Below are the code and all the weights of a small trained network. Each question names an input and a class and asks about switching units off, where a switched-off unit gives its printed mean instead of its output.

import numpy as np


def w(rows, s, z=0):
    codes = np.array(rows[::2]) - 128.0
    scale = np.full(codes.shape[1], s)
    scale[-1] = z or s
    return codes * scale


def f(y):
    return y / 2 * (1 + np.tanh(0.7978845608 * (y + 0.044715 * y**3)))


def log_softmax(a):
    a = a - a.max(-1, keepdims=True)
    return a - np.log(np.exp(a).sum(-1, keepdims=True))


def net(x, mask):
    res = np.array(x, float).reshape(1, 8) / 4 @ E
    y = f(res @ A[0][:, :-1].T + A[0][:, -1])
    res = res + np.where(mask, y, B[0][:, -1]) @ B[0][:, :-1]
    return log_softmax(res[-1] @ U[:, :-1].T + U[:, -1])


A, B = {}, {}
E = w([
[148,75,165,99,140,85,132,68,109],'x0',
[146,103,139,88,161,141,126,91,84],'x1',
[86,81,106,128,61,138,138,90,204],'x2',
[124,136,155,97,138,93,192,93,162],'x3',
[150,146,2,112,93,170,105,145,92],'x4',
[130,116,172,135,99,131,109,119,131],'x5',
[196,138,157,81,99,196,132,158,169],'x6',
[90,138,107,139,108,109,139,159,116],'x7',
],0.009)
A[0] = w([
[85,151,86,199,103,168,102,165,191,252],'N0',
[161,170,161,101,137,139,192,226,106,181],'N1',
[84,105,171,131,68,100,184,126,160,49],'N2',
[141,66,72,129,123,121,3,81,69,230],'N3',
[127,84,113,153,73,101,149,70,202,178],'N4',
[107,133,189,106,167,176,150,80,153,222],'N5',
[76,110,120,91,107,61,62,135,65,195],'N6',
[72,95,90,86,96,139,186,42,139,229],'N7',
[133,106,123,135,116,144,155,83,222,191],'N8',
[107,174,168,129,163,115,230,180,160,200],'N9',
],0.0079,0.0022)
B[0] = w([
[109,158,76,120,104,137,148,125,12,254],'N0',
[186,177,153,97,124,175,80,73,154,198],'N1',
[163,100,90,120,104,52,119,187,48,186],'N2',
[63,97,66,146,213,168,178,114,177,247],'N3',
[167,130,31,130,37,71,174,127,105,225],'N4',
[120,130,129,142,74,85,65,57,181,217],'N5',
[87,176,170,189,153,136,162,123,184,189],'N6',
[115,84,75,109,111,2,78,96,170,229],'N7',
[170,94,52,75,76,71,114,99,66,211],'N8',
[213,171,206,130,82,88,102,57,124,212],'N9',
],0.0066,0.0055)
U = w([
[153,137,209,117,129,165,88,70,135,248],'0',
[136,117,130,254,106,143,134,184,96,4],'1',
[147,121,179,118,162,103,138,150,143,40],'2',
[77,91,107,149,158,112,130,92,121,252],'3',
[92,144,78,84,110,226,116,182,121,61],'4',
[156,96,91,55,90,84,121,122,145,135],'5',
[140,150,49,34,187,185,117,169,134,129],'6',
],0.0086,0.0022)

Each question gives the input, the list of numbers given to net, and the class t.
The units are the neurons (one row each of A and B). Each row of codes is followed by its name. A weight is (code - 128) times the scale printed after its matrix; where a second scale follows, it is the last column's (A, B and U).
mask holds one flag per neuron, in row order. A switched-off neuron (its flag False) gives its mean, the last column of its row in B, instead of its output. The means were averaged over made-up inputs and are rounded, as every weight is.
A unit's drop is (log p(t) with every unit on - log p(t) with that unit switched off) / (log p(t) with every unit on - log p(t) with every unit switched off).
The circuit of an input: a set's keep is (log p(t) with only the set's units on - log p(t) with every unit switched off) / (log p(t) with every unit on - log p(t) with every unit switched off). Starting from all 10 units, units are removed one at a time, each time the one whose removal leaves the highest keep (on an exact tie, the one counted first), for as long as the keep stays at least 0.8.
circuit, biggest first: the units of the circuit, biggest drop first
unit that matters most: the unit with the biggest drop
k most important neurons: the k neurons with the biggest drops, biggest first
drop of u: that unit's drop, to one decimal
input [-7,-3,-6,8,1,0,3,-2], class 0: circuit, biggest first => [N9, N1]
input [-8,-7,8,2,0,1,4,6], class 5: circuit, biggest first => [N8, N4]
input [7,-4,5,-4,-8,-7,8,-1], class 5: circuit, biggest first => [N8, N4]
input [1,-7,8,-1,0,1,-6,-4], class 5: circuit, biggest first => [N4, N8]
input [3,-2,-1,8,-5,2,2,-5], class 5: circuit, biggest first => [N8, N2]
input [-7,4,-5,3,0,1,8,6], class 0: 2 most important neurons => [N1, N9]
input [-6,-4,-3,8,-2,-7,0,-2], class 0: 2 most important neurons => [N9, N1]
input [-1,-3,-5,0,-6,-5,0,1], class 0: 2 most important neurons => [N9, N1]
input [-1,0,-5,6,-6,1,-2,0], class 0: unit that matters most => N9
input [7,-3,4,6,-3,1,-8,-7], class 5: drop of N4 => 0.1
input [-5,-3,-2,8,-3,0,-5,-2], class 0: drop of N2 => -0.1
input [-2,1,-5,7,3,3,1,-1], class 0: drop of N3 => 0.1
